Here is a tiny trained network, its code and every weight. The questions are about switching its units off for an input and a target symbol, where a switched-off unit gives its printed mean instead of its output.

import numpy as np


def w(rows, s, z=0):
    codes = np.array(rows[::2]) - 128.0
    scale = np.full(codes.shape[1], s)
    scale[-1] = z or s
    return codes * scale


def f(y):
    return y / 2 * (1 + np.tanh(0.7978845608 * (y + 0.044715 * y**3)))


def softmax(a):
    e = np.exp(a - a.max(-1, keepdims=True))
    return e / e.sum(-1, keepdims=True)


def log_softmax(a):
    a = a - a.max(-1, keepdims=True)
    return a - np.log(np.exp(a).sum(-1, keepdims=True))


def net(x, mask):
    ids = ['ΛΞΣΦΨαδζηθτ'.index(c) for c in x.split()]
    T = len(ids)
    res = E[ids] + P[:T]
    u = 0
    for l in range(2):
        q, k, v = (res @ M[l].T for M in (Q, K, V))
        z = softmax(np.where(np.tri(T) > 0, q @ k.T / 4**0.5, -1e9)) @ v
        res = res + np.where(mask[u], z, O[l][:, -1]) @ O[l][:, :-1]
        u += 1
        y = f(res @ A[l][:, :-1].T + A[l][:, -1])
        res = res + np.where(mask[u : u + 8], y, B[l][:, -1]) @ B[l][:, :-1]
        u += 8
    return log_softmax(res[-1] @ U[:, :-1].T + U[:, -1])


Q, K, V, O, A, B = {}, {}, {}, {}, {}, {}
E = w([
[170,186,76,118,94,69,53,123,54],'Λ',
[149,110,130,126,201,98,123,143,72],'Ξ',
[44,142,123,165,125,119,150,183,89],'Σ',
[84,108,176,199,152,150,151,102,83],'Φ',
[172,187,80,115,140,173,171,203,139],'Ψ',
[115,190,128,134,13,150,163,175,173],'α',
[153,148,156,224,69,128,173,124,78],'δ',
[139,218,8,99,73,164,117,100,98],'ζ',
[152,79,68,80,155,59,173,173,73],'η',
[139,33,167,165,62,98,145,70,158],'θ',
[108,80,51,202,111,143,153,122,147],'τ',
],0.017)
P = w([
[147,124,171,142,155,49,87,130,142],'0',
[92,117,104,110,120,182,109,137,74],'1',
[176,162,83,123,155,55,180,58,115],'2',
[171,98,229,101,3,111,159,183,83],'3',
[79,117,87,151,125,194,145,168,76],'4',
[177,164,82,118,169,57,187,60,119],'5',
],0.017)
Q[0] = w([
[151,88,177,79,103,148,75,142,163],'L0H1',
[174,63,169,98,39,101,192,150,82],'L0H1',
[129,201,95,137,188,71,143,49,194],'L0H1',
[142,106,169,110,11,185,165,181,105],'L0H1',
],0.011)
K[0] = w([
[144,123,105,56,49,166,142,29,108],'L0H1',
[118,52,94,133,103,150,212,102,157],'L0H1',
[133,176,181,159,141,50,2,149,179],'L0H1',
[155,72,67,136,71,168,206,107,115],'L0H1',
],0.0096)
V[0] = w([
[28,90,185,193,175,80,199,169,115],'L0H1',
[197,79,197,125,251,186,163,169,131],'L0H1',
[175,179,62,227,171,158,185,216,45],'L0H1',
[151,224,253,237,39,171,68,6,44],'L0H1',
],0.0063)
O[0] = w([
[86,100,86,7,102,74,119,124,90,254],'L0H1',
[216,180,140,58,255,136,172,197,156,85],'L0H1',
[249,36,80,132,109,185,127,232,117,216],'L0H1',
[160,103,160,131,151,168,57,94,18,153],'L0H1',
],0.0083,0.0064)
A[0] = w([
[88,174,101,93,155,138,97,174,131,154],'L0N1',
[99,176,108,126,88,172,171,147,92,70],'L0N2',
[89,103,100,165,107,193,74,137,122,139],'L0N3',
[181,158,217,108,97,63,107,123,148,230],'L0N4',
[60,125,122,117,113,181,67,137,128,118],'L0N5',
[119,167,73,130,175,76,151,75,140,55],'L0N6',
[123,130,126,96,131,250,143,128,106,20],'L0N7',
[99,47,137,126,169,147,126,102,150,251],'L0N8',
],0.011,0.0034)
B[0] = w([
[195,135,112,120,174,76,17,127,68,187],'L0N1',
[141,75,165,178,210,83,103,138,68,227],'L0N2',
[199,234,73,178,142,133,110,121,180,254],'L0N3',
[36,146,94,177,225,142,159,195,131,229],'L0N4',
[105,213,107,178,92,89,147,254,157,201],'L0N5',
[146,109,173,168,121,98,239,152,162,246],'L0N6',
[77,245,199,116,168,102,188,75,81,192],'L0N7',
[169,91,55,131,94,192,195,156,77,171],'L0N8',
],0.0088,0.0068)
Q[1] = w([
[137,163,129,160,110,1,143,33,142],'L1H1',
[154,140,99,119,186,48,170,72,154],'L1H1',
[138,142,105,85,130,188,46,157,69],'L1H1',
[168,163,111,132,182,148,128,105,119],'L1H1',
],0.0085)
K[1] = w([
[111,180,238,113,100,11,22,64,231],'L1H1',
[115,119,156,28,218,90,31,130,178],'L1H1',
[141,121,101,112,75,162,142,233,1],'L1H1',
[192,171,132,162,211,119,82,152,95],'L1H1',
],0.0061)
V[1] = w([
[102,146,194,147,252,166,94,172,171],'L1H1',
[139,141,88,52,121,215,65,199,143],'L1H1',
[167,131,80,232,175,201,168,61,254],'L1H1',
[58,153,128,60,88,164,133,171,214],'L1H1',
],0.0063)
O[1] = w([
[177,216,183,66,233,254,151,151,140,135],'L1H1',
[69,56,80,62,130,177,148,144,179,102],'L1H1',
[161,144,57,182,56,184,122,84,70,10],'L1H1',
[37,159,123,103,56,140,172,176,98,23],'L1H1',
],0.0082,0.011)
A[1] = w([
[185,140,86,90,47,182,42,195,177,175],'L1N1',
[124,220,241,80,69,78,196,45,223,4],'L1N2',
[153,220,2,58,113,127,146,103,115,134],'L1N3',
[124,160,37,73,209,147,188,119,69,248],'L1N4',
[37,42,144,67,84,91,149,224,132,182],'L1N5',
[188,92,86,128,68,114,89,55,106,214],'L1N6',
[148,136,221,130,81,180,22,202,114,116],'L1N7',
[156,16,116,151,60,110,162,103,77,138],'L1N8',
],0.0064,0.0022)
B[1] = w([
[165,88,129,124,154,114,211,57,163,153],'L1N1',
[72,123,90,114,151,166,6,177,147,171],'L1N2',
[87,100,107,82,167,122,151,108,150,167],'L1N3',
[73,137,162,124,76,161,107,91,119,248],'L1N4',
[116,139,197,132,102,117,117,91,166,252],'L1N5',
[141,107,157,70,90,191,126,164,115,183],'L1N6',
[77,53,122,112,214,107,128,142,168,157],'L1N7',
[117,184,102,110,98,138,111,124,170,198],'L1N8',
],0.012)
U = w([
[224,138,179,155,123,129,134,80,137,146],'Λ',
[154,191,164,97,141,176,113,167,160,15],'Ξ',
[117,115,136,97,129,87,96,98,158,123],'Σ',
[197,60,86,102,201,57,165,97,92,191],'Φ',
[125,91,120,126,155,143,238,160,118,183],'Ψ',
[48,145,152,145,104,117,182,96,8,136],'α',
[91,31,137,58,123,161,80,142,12,210],'δ',
[143,157,135,103,62,157,70,187,110,199],'ζ',
[80,130,65,126,148,124,109,254,104,166],'η',
[106,169,91,146,159,123,32,65,136,2],'θ',
[216,237,146,126,106,45,250,173,142,53],'τ',
],0.0073,0.0029)

Each question gives the input, a string of symbols that net reads in full, and the target symbol t.
The units are the heads (4 rows each of Q, K, V and O) and the neurons (one row each of A and B). Each row of codes is followed by its name. A weight is (code - 128) times the scale printed after its matrix; where a second scale follows, it is the last column's (O, A, B and U).
mask holds one flag per unit, layer by layer, with each layer's heads first. A switched-off unit (its flag False) gives its mean, the last column of its rows in O or B, instead of its output. The means were averaged over made-up inputs and are rounded, as every weight is.
A unit's drop is (log p(t) with every unit on - log p(t) with that unit switched off) / (log p(t) with every unit on - log p(t) with every unit switched off).
The circuit of an input: a set's keep is (log p(t) with only the set's units on - log p(t) with every unit switched off) / (log p(t) with every unit on - log p(t) with every unit switched off). Starting from the 12 units with the biggest drops (on a tie, the unit counted first), units are removed one at a time, each time the one whose removal leaves the highest keep (on an exact tie, the one counted first), for as long as the keep stays at least 0.8.
units of the circuit, in order: the units of the circuit, biggest drop first
k most important neurons: the k neurons with the biggest drops, biggest first
k most important neurons of layer l: the k neurons of layer l with the biggest drops, biggest first
input Ξ ζ Σ δ, target Λ: units of the circuit, in order -> L0H1; L1H1
input Φ τ Ξ Ξ, target ζ: units of the circuit, in order -> L1H1; L1N8; L0N3; L0H1
input θ δ τ τ Ξ ζ, target θ: units of the circuit, in order -> L0H1
input ζ δ η Ξ Ψ, target Ξ: 3 most important neurons -> L0N7; L0N2; L1N4
input Ξ θ Ξ Λ, target α: units of the circuit, in order -> L0N4; L0H1
input θ Λ Σ Σ Ξ α, target θ: units of the circuit, in order -> L1N2; L0H1
input Ψ Σ Ξ Λ, target Σ: units of the circuit, in order -> L1N5; L1H1; L0N3
input Φ Ξ Σ Σ, target Σ: units of the circuit, in order -> L1N5; L1H1; L0H1
input θ Σ Σ δ Ξ, target δ: 2 most important neurons of layer 0 -> L0N8; L0N6
input Ξ Ξ Λ, target Ξ: units of the circuit, in order -> L1H1; L0H1; L1N4
input α Ξ δ Ξ, target Φ: 2 most important neurons -> L1N4; L1N6
input α Ξ Σ, target α: units of the circuit, in order -> L1H1; L0H1
input Σ Σ Ξ δ τ, target Ψ: 3 most important neurons -> L0N3; L1N1; L0N8
input Σ Φ Σ Ξ α, target τ: 3 most important neurons -> L0N3; L0N7; L0N5
input Σ η Ξ δ, target τ: units of the circuit, in order -> L0H1
input τ ζ Σ, target τ: 2 most important neurons -> L1N4; L0N7
input Σ Σ τ θ, target ζ: 4 most important neurons -> L1N8; L0N6; L1N6; L0N7
input Σ τ ζ, target Σ: 4 most important neurons -> L0N6; L0N3; L1N2; L1N5
input Σ Ξ η α, target τ: units of the circuit, in order -> L0H1; L0N4; L1N2; L0N2
input ζ θ η Σ, target α: units of the circuit, in order -> L0H1; L1H1
input Ξ Λ Ξ, target Ξ: units of the circuit, in order -> L0H1; L1H1; L1N4
input η Φ Σ, target η: most important neuron -> L1N2
input Σ Λ Φ η ζ, target θ: 4 most important neurons -> L0N7; L0N3; L0N2; L0N1
input τ Σ Φ Σ, target δ: 2 most important neurons of layer 0 -> L0N6; L0N3
input Σ Σ ζ Σ, target Λ: 2 most important neurons -> L0N3; L1N1
